In the rows, 128 means zero.
Facts:
(922) grore:(6) vustem:naskatir brufak:d
(1213) grore:(1250) vustem:tiskis brufak:b
(534) grore:(1088) vustem:tiskis brufak:a
(1014) sekel:(50)
(799) grore:(225) brufak:d
(50) grore:(717) vustem:nefa brufak:c
(1326) sekel:(1047), (18) grore:(312) vustem:tiskis brufak:a
(295) grore:(225) vustem:klikan brufak:a
(767) grore:(6) vustem:vegrel brufak:d
(1550) grore:(925) vustem:mamur brufak:a
(1277) grore:(34) vustem:posor brufak:b
(581) grore:(1646) brufak:a
(1086) grore:(34) vustem:skelom brufak:c
(761) grore:(488) vustem:tiskis brufak:a
(541) grore:(717) vustem:klikan brufak:d
(137) sekel:(1180), (1432), (998) grore:(1168) vustem:tiskis brufak:a
(987) grore:(954) vustem:tiskis brufak:a
(1574) grore:(652) vustem:skelom brufak:d
(1500) grore:(652) vustem:komas brufak:b
(628) grore:(225) vustem:nupu brufak:a
(147) grore:(925)
(1320) grore:(1344) brufak:b
(1646) sekel:(225), (658) grore:(1707)
(1422) sekel:(212), (761) grore:(488) vustem:giden brufak:a
(982) sekel:(1246), (1273), (320) grore:(1088) vustem:mamur brufak:a
(1250) grore:(1014)
(366) grore:(1335) vustem:nefa brufak:a
(1674) sekel:(1458), (1250) grore:(1168) vustem:skelom brufak:a
(452) grore:(652) vustem:tiskis brufak:a
(954) sekel:(799), (576), (1678) grore:(1707)
(1088) sekel:(576), (1648), (1608), (658) grore:(925)
(320) grore:(717) vustem:skeflam brufak:c
(220) grore:(34) vustem:vegrel brufak:b
(382) sekel:(1323) grore:(1344) brufak:c
(1102) sekel:(547), (1564) grore:(749) vustem:todrus brufak:a
(24) sekel:(1597) grore:(1250) vustem:skeflam brufak:b
(183) sekel:(1250) grore:(312) vustem:mamur brufak:c
(70) sekel:(361), (534), (1678) grore:(1646) vustem:tiskis brufak:b
(470) grore:(1088) vustem:vegrel brufak:b
(999) grore:(652) vustem:vegrel brufak:a
(18) grore:(954) vustem:pedil brufak:b
(1026) sekel:(1497), (147), (1648), (487) grore:(1250) vustem:nefa brufak:a
(124) grore:(1014) vustem:nefa brufak:a
(406) sekel:(776) grore:(1035) vustem:klikan brufak:c
(1659) sekel:(589), (431), (1648), (734), (1086) grore:(954) vustem:naskatir brufak:d
(210) sekel:(1432), (147), (761), (1320) grore:(1088) vustem:greste brufak:b
(1655) grore:(1088) vustem:todrus brufak:d
(482) grore:(1707) vustem:nefa brufak:d
(1671) sekel:(761), (1275), (1608), (658), (220) grore:(1344) vustem:skeflam brufak:a
(488) sekel:(541), (1416), (658), (1250) grore:(1014)
(1436) grore:(6) vustem:klikan brufak:b
(998) grore:(954) vustem:klikan brufak:a
(1246) grore:(652) vustem:pedil brufak:b
(1319) sekel:(34), (999), (1702), (1550), (1104) grore:(488) vustem:todrus brufak:c
(1126) grore:(1335) vustem:greste brufak:d
(925) sekel:(1285), (1090)
(1024) grore:(925) vustem:giden brufak:a
(775) sekel:(547), (1432) grore:(1335) vustem:simi brufak:a
(1672) grore:(6) vustem:mamur brufak:b
(1344) grore:(749)
(589) grore:(1646) vustem:todrus brufak:b
(1111) sekel:(576), (1432), (541), (1126) grore:(6) brufak:b
(344) sekel:(658) grore:(652) vustem:klikan brufak:a
(1233) sekel:(776), (541), (749) grore:(1250) vustem:vegrel brufak:a
(1421) grore:(717) brufak:d
(1012) sekel:(717), (470) grore:(1344) vustem:tiskis brufak:a
(73) sekel:(1707), (356), (18), (1661) grore:(225) vustem:skelom brufak:b
(1090) grore:(1344) vustem:pedil brufak:b
(704) grore:(34) vustem:skeflam brufak:b
(1118) grore:(1707) brufak:d
(1648) grore:(312) brufak:a
(1702) grore:(1168) brufak:a
(1722) sekel:(1320) grore:(225) vustem:mamur brufak:c
(212) grore:(312) brufak:b
(659) sekel:(1090) grore:(954) vustem:nupu brufak:a
(361) grore:(34) vustem:mamur brufak:a
(1384) sekel:(361), (1371), (1707) grore:(1250) vustem:nupu brufak:d
(278) sekel:(356), (1126), (1648), (487) grore:(749) brufak:a
(1047) grore:(1646) vustem:klikan brufak:a
(680) sekel:(473), (431) grore:(954) vustem:posor brufak:c
(268) grore:(225) vustem:tiskis brufak:a
(1327) grore:(717) vustem:mora brufak:c
(576) grore:(1344) vustem:nefa brufak:c
(6) sekel:(788), (1460) grore:(1335)
(1638) grore:(147) vustem:klikan brufak:b
(31) sekel:(788), (1421), (34), (1126) grore:(1014) vustem:mora brufak:a
(1697) sekel:(913), (1323), (1707), (1672) grore:(1088) vustem:nefa brufak:b
(560) sekel:(1497) grore:(925) brufak:b
(306) sekel:(576), (1436) grore:(225) vustem:nefa brufak:a
(1515) sekel:(431), (1717) grore:(1707) vustem:tiskis brufak:b
(1637) grore:(1014) vustem:todrus brufak:a
(1035) sekel:(225)
(225) grore:(925)
(1275) grore:(1250) vustem:skelom brufak:a
(487) grore:(488) vustem:klikan brufak:c
(1518) grore:(717) vustem:naskatir brufak:a
(1180) grore:(225) brufak:a
(674) sekel:(1574), (287) grore:(1661) vustem:posor brufak:a
(1371) grore:(6) vustem:skeflam brufak:d
(1564) grore:(1661) vustem:mamur brufak:a
(1273) grore:(1168) brufak:a
(640) sekel:(534), (576), (1126) grore:(749) vustem:komas brufak:d
(1460) grore:(1335) vustem:tiskis brufak:a
(276) grore:(749) vustem:tiskis brufak:a
(717) grore:(1335)
(547) grore:(749) brufak:d
(1335) sekel:(799), (1323)
(533) sekel:(452), (287) grore:(1344) vustem:mora brufak:c
(1714) grore:(1250) vustem:greste brufak:a
(792) grore:(1344) vustem:komas brufak:a
(1535) sekel:(455) grore:(1661) vustem:komas brufak:d
(868) sekel:(1213), (1672), (1327), (1550) grore:(225) vustem:vegrel brufak:b
(1104) grore:(225) brufak:b
(788) grore:(717) brufak:a
(882) sekel:(987), (999), (1250), (1500) grore:(1335) brufak:a
(1678) grore:(749) brufak:a
(1497) grore:(488) vustem:skelom brufak:c
(1548) sekel:(1273) grore:(34) vustem:nefa brufak:a
(1285) grore:(1335) vustem:skeflam brufak:a
(1598) sekel:(1602) grore:(1250) vustem:mora brufak:d
(461) grore:(1646) vustem:skeflam brufak:a
(1494) sekel:(922) grore:(652) vustem:nefa brufak:a
(784) sekel:(1327) grore:(6) vustem:tiskis brufak:a
(326) grore:(1250) vustem:naskatir brufak:b
(1525) sekel:(295), (1250) grore:(1646) vustem:nefa brufak:b
(473) grore:(312) vustem:mora brufak:c
(913) grore:(1661) vustem:nefa brufak:c
(1657) grore:(488) vustem:komas brufak:c
(1314) grore:(1014) brufak:c
(1416) grore:(1646) vustem:posor brufak:b
(1235) sekel:(470) grore:(749) vustem:skelom brufak:c
(1468) sekel:(922) grore:(925) brufak:d
(431) grore:(1250) vustem:todrus brufak:b
(1597) grore:(34) vustem:tiskis brufak:a
(658) grore:(312) vustem:klikan brufak:c
(785) sekel:(1707), (220) grore:(954) vustem:vegrel brufak:a
(1018) sekel:(534) grore:(1088) brufak:a
(988) grore:(6) brufak:a
(455) grore:(488) brufak:b
(1033) grore:(1335) vustem:klikan brufak:a
(1717) grore:(925) vustem:greste brufak:a
(480) grore:(488) vustem:nefa brufak:c
(34) grore:(1014)
(776) grore:(717) vustem:tiskis brufak:d
(1253) grore:(6) brufak:b
(1323) grore:(34) brufak:a
(1608) grore:(6) vustem:greste brufak:c
(1661) grore:(1035)
(1451) sekel:(295) grore:(34) brufak:b
(287) grore:(925) brufak:a
(1432) grore:(717) vustem:vegrel brufak:b
(356) grore:(1344) vustem:klikan brufak:a
(814) sekel:(1253), (734) grore:(6) vustem:simi brufak:b
(132) grore:(1661) vustem:tiskis brufak:c
(734) grore:(925) vustem:nupu brufak:b
(1602) grore:(954) vustem:skeflam brufak:a
(1168) sekel:(268), (212), (717), (998), (1714), (1500) grore:(1014)
(1000) sekel:(1657), (1275), (734) grore:(925) vustem:nefa brufak:a
(1458) grore:(954) vustem:nefa brufak:c
(312) grore:(652)

Known rows:
(1126): [139 144 116 106 143 104 130 158  51 139 127 105  91 137 184 100 143  63
 130 127 196 105  95 145 121  98 148 127 175 120 140 112 191]
(533): [ 84  97 136  22 181 147 136  80  74 145 121  91 131 101 200 127 117 112
 166 163  86 115 162 184 158 164 166 107 101 113 171 109 177]
(1320): [167 164 146 144 144 131  86 109 147 113 127 146 104 147 146 144 144 142
 110 159 122 121 137 167  87 116 150 106 138 185 130 123 153]
(1515): [174 145 141 164 139 134  69  92 133 108 146 127 117 153 139 123 130 150
  85 132 120  70 134 185 138 123 143  81 121 150 132 119 137]
(1659): [136 117 145 108 150 166 104 134  96 127 143 129 129 136 138 131  91 125
 116 124 106 107 121 168 163 135 135 127 119  91 132 108 137]
(1460): [151 118  96 163 110  94 117 168 128 142 123 163 147 151 103 103 146 118
 126 100 140 110  95  66 140 129 107 111 132 131  88 138 118]
(137): [103 115  81 178 121 106 145 122 138 124 146  89 146 132  75 153 137 152
 110 122 150 110 122 117 184 126  85 119 119 126 142 155  57]
(1246): [151 170 136 141 142 134  81  99 138 115 140 153 103 157 138 148 134 140
 103 178 127 135 135 162  70 130 150 115 122 193 123 126 147]
(749): [103 116 133 140 112 111 158 145 124 146 104 172 121  96 113 132 108  97
 151  89 155 167 175 107 124 124  94 156 137  90 133 114 154]
(1674): [106 123 103 144  99  96 171 112 165  91 143  69 135 137 116 174 113 145
 110  88 130 151 121 131  99 142  75 145  92 141 151 168  40]
(1033): [149 132  89 151  88  66 135 172 112 133  99 122 125 137 111 107 147 112
 148  87 146 117 103  75 128 126 121 118 156 147 104 142 138]
(470): [175 163 158 156 110 150  94 119 157  98 133 153  88 150 150  98 157 151
  88 137 147 105 112 141  92  93 169  99 138 171 121 132 167]
(487): [ 54  96 135  49 183 137 182  79  97 135 114  78 119  95 215 107 175 111
 147 179 141 122 128 149 185  78 159 133 163 119 205 168 178]
(1024): [172 119 102 144  78  70 128 176 119 124  87 103 130 127 113 101 167 118
 154  64 127 108 106  81 154  95 127 121 196 130 103 154 148]
(1014): [ 78 101 133 155 118 116 181 107 121 132 114 121 124  79  91 162  91 136
 133 104 155 162 193 161 153 138  70 158 121  84 183 124  92]
(482): [123 153 141  85 140 162 123 140 111 126 123 139 112 128 151 140 104 113
 127 157 123 154 116 139  92 141 153 172 129 122 130 122 159]
(6): [116 106 137 106  56 122 128 110 133 137 137  97 147  80  78 130  81  78
 119  81 121 138 235 142 129 127  90 169 112  56  92 107 145]

Rows:
No name comes twice in this set of rows, the named rows included.
[ 45 108 158  27 180 184 184  80 122 144 132 102 121  86 199 137 140 124
 154 210 109 166 138 146 131 127 162 158 121 133 188 143 146] | (480)
[185 156 174 116 136 143  96  89 181  86 164 106 114 157 161 179 112 141
 104  93  96 137 145 201  23 144 140 116  95 175 130 117  99] | (1525)
[176 163 152 113 112 134  61  97 161 119 142 117 119 159 131 132 142 110
  87 161 101 115 163 161  79 100 157 130 143 171  83 128 175] | (1253)
[190 145 147 131 119 125  43  98 163 122 136 130 131 160 122 119 165 115
  82 116  92  82 166 165 134  72 147 114 161 158  79 143 187] | (1672)
[109 120  84 169 125  93 140 141 141 128 120 108 145 134  81 149 169 139
 129 115 138 120 117  90 192 100  87 140 154 137 128 180  85] | (361)
[ 78 130 129 112 162 200 126  93 125 116 169 141 119 127 123 167  92 156
  86 179 125 127 116 164 152 155 121 154  75 106 164 129  83] | (1384)
[149 110  91 138  71 112  95 124 134 124 145  94 161 136  70 113 117 114
 102  88 103  91 146 104 157 133 103 128 107 106  61 134 111] | (784)
[130 159 127 149 159 126 100  87 156 101 134 121 105 146 138 174 154 151
  99 191 128 138 137 180 106  95 131 128 136 189 155 161 119] | (455)
[114  73 184  34 191 160 157  78 136 132 155  90 153 125 228  99 144  93
 144  49  88 102 123 175 153 116 150 103 108  88 152 141 149] | (183)
[143 133 136 150 189 140 123 170  78 133 116 204  99 144 184 102 127 121
 137  98 158 107  66 121 153 136 145 103 138 114 149 108 175] | (776)
[ 94 110 170  43 149  73 186  98  98 119 116  76 144 112 223  28 120  96
 159 203  74 133 121 173 145  81 172 121 177  67 183 136 186] | (658)
[128 107  96 159  81  66 156 140 125  96  94  47 126 110  90 138 144 159
 140 100 125 103 129 135 193  98 110 126 177 124 173 180  83] | (1422)
[ 92 135  77 153 104  90 169 127 136 110 121 114 132 130  93 149 133 151
 112 180 140 161 106  99 127 125 100 159 131 149 139 176  76] | (1275)
[161 118 116 127  99 106 128 145 141 115 143 111 145 147 118 143 101 127
 138  59 110 136 114 112  85 168 103 122  96 130  99 119  75] | (882)
[ 55  95 171  63 200 211 167  77 159 150 156 151 151 112 181 106 155 132
 134 179 109 137 121 129 179  99 153 142 110 101 160 147 139] | (1657)

The same things again, as new rows of numbers:
Known rows:
(1024): [ 73 134 172 126 121 137 128 126 163 202 174 150]
(1086): [118  92  83 177 140 154 121 146 120 171 121  48]
(1273): [119  90 129 169 166 129  66 133  92  82 147 114]
(982): [101 137 177 104 118 139 103 134 168 149 128 119]
(24): [156  78  28 142 106 126 122 116 125  92 103 108]
(1525): [221 134  84 105  80 117 145 115 126 145  99 154]
(1277): [138  65  50 153 150 142 157 127 112 127  45 108]
(1678): [116 146 173 132 156 120 110 136 111  98 140 135]
(212): [180 133  89 122 132 113 187 116  97 104 106 152]
(312): [164 153 136 134 140 122 142 135  99 110 137 114]
(473): [168 155 131 139 137 134 153 144 105 139 133  83]
(1090): [174 128  86 120 125 113 189 116 106 115 112 144]
(1494): [116 136 165 114 122 132  87 130 149 114 149 117]
(1285): [112 146 191 122 143 126 125 133 135 147 148 143]
(576): [104 167 116 144 126 127 154 149 120 138 151  90]
(717): [186 145 167 123 138 100 164 148 117 128 135 102]
(1432): [136 112 105 110  98 100 212 125 172 191 134 137]

Rows:
No name comes twice in this set of rows, the named rows included.
[115 151 170 109 117 128  97 132 149 122 148 128] | (1000)
[ 80 157 166 111 120 124  93 135 153 113 144 129] | (306)
[192  86  36 143 111 118 111 119  95  62  94 115] | (1451)
[170 160 125 120 115 133 128 142 121 112 126  62] | (533)
[105 128 179 112 141 145  89 142 154 121  75 101] | (674)
[164 110  84 177 151 131 108 144  76  95 144  60] | (1314)
[171 136  90  90  94 120 175 111 146 114 115 134] | (1697)
[150 125 104 119 134 134 195 129 120 154  42 139] | (1416)
[140 163 131 113 100 141 140 142 150 159 125  63] | (1722)
[157 162 122 123 117 119 113 139 113  84 124  96] | (1035)
[101  92 118 154 141 136  48 137 126  76 126  95] | (31)
[104  87 115 155 131 138  45 130 133  98 151  99] | (1548)
[ 86 151 156 126 116 128  82 139 144 117 134 134] | (1671)

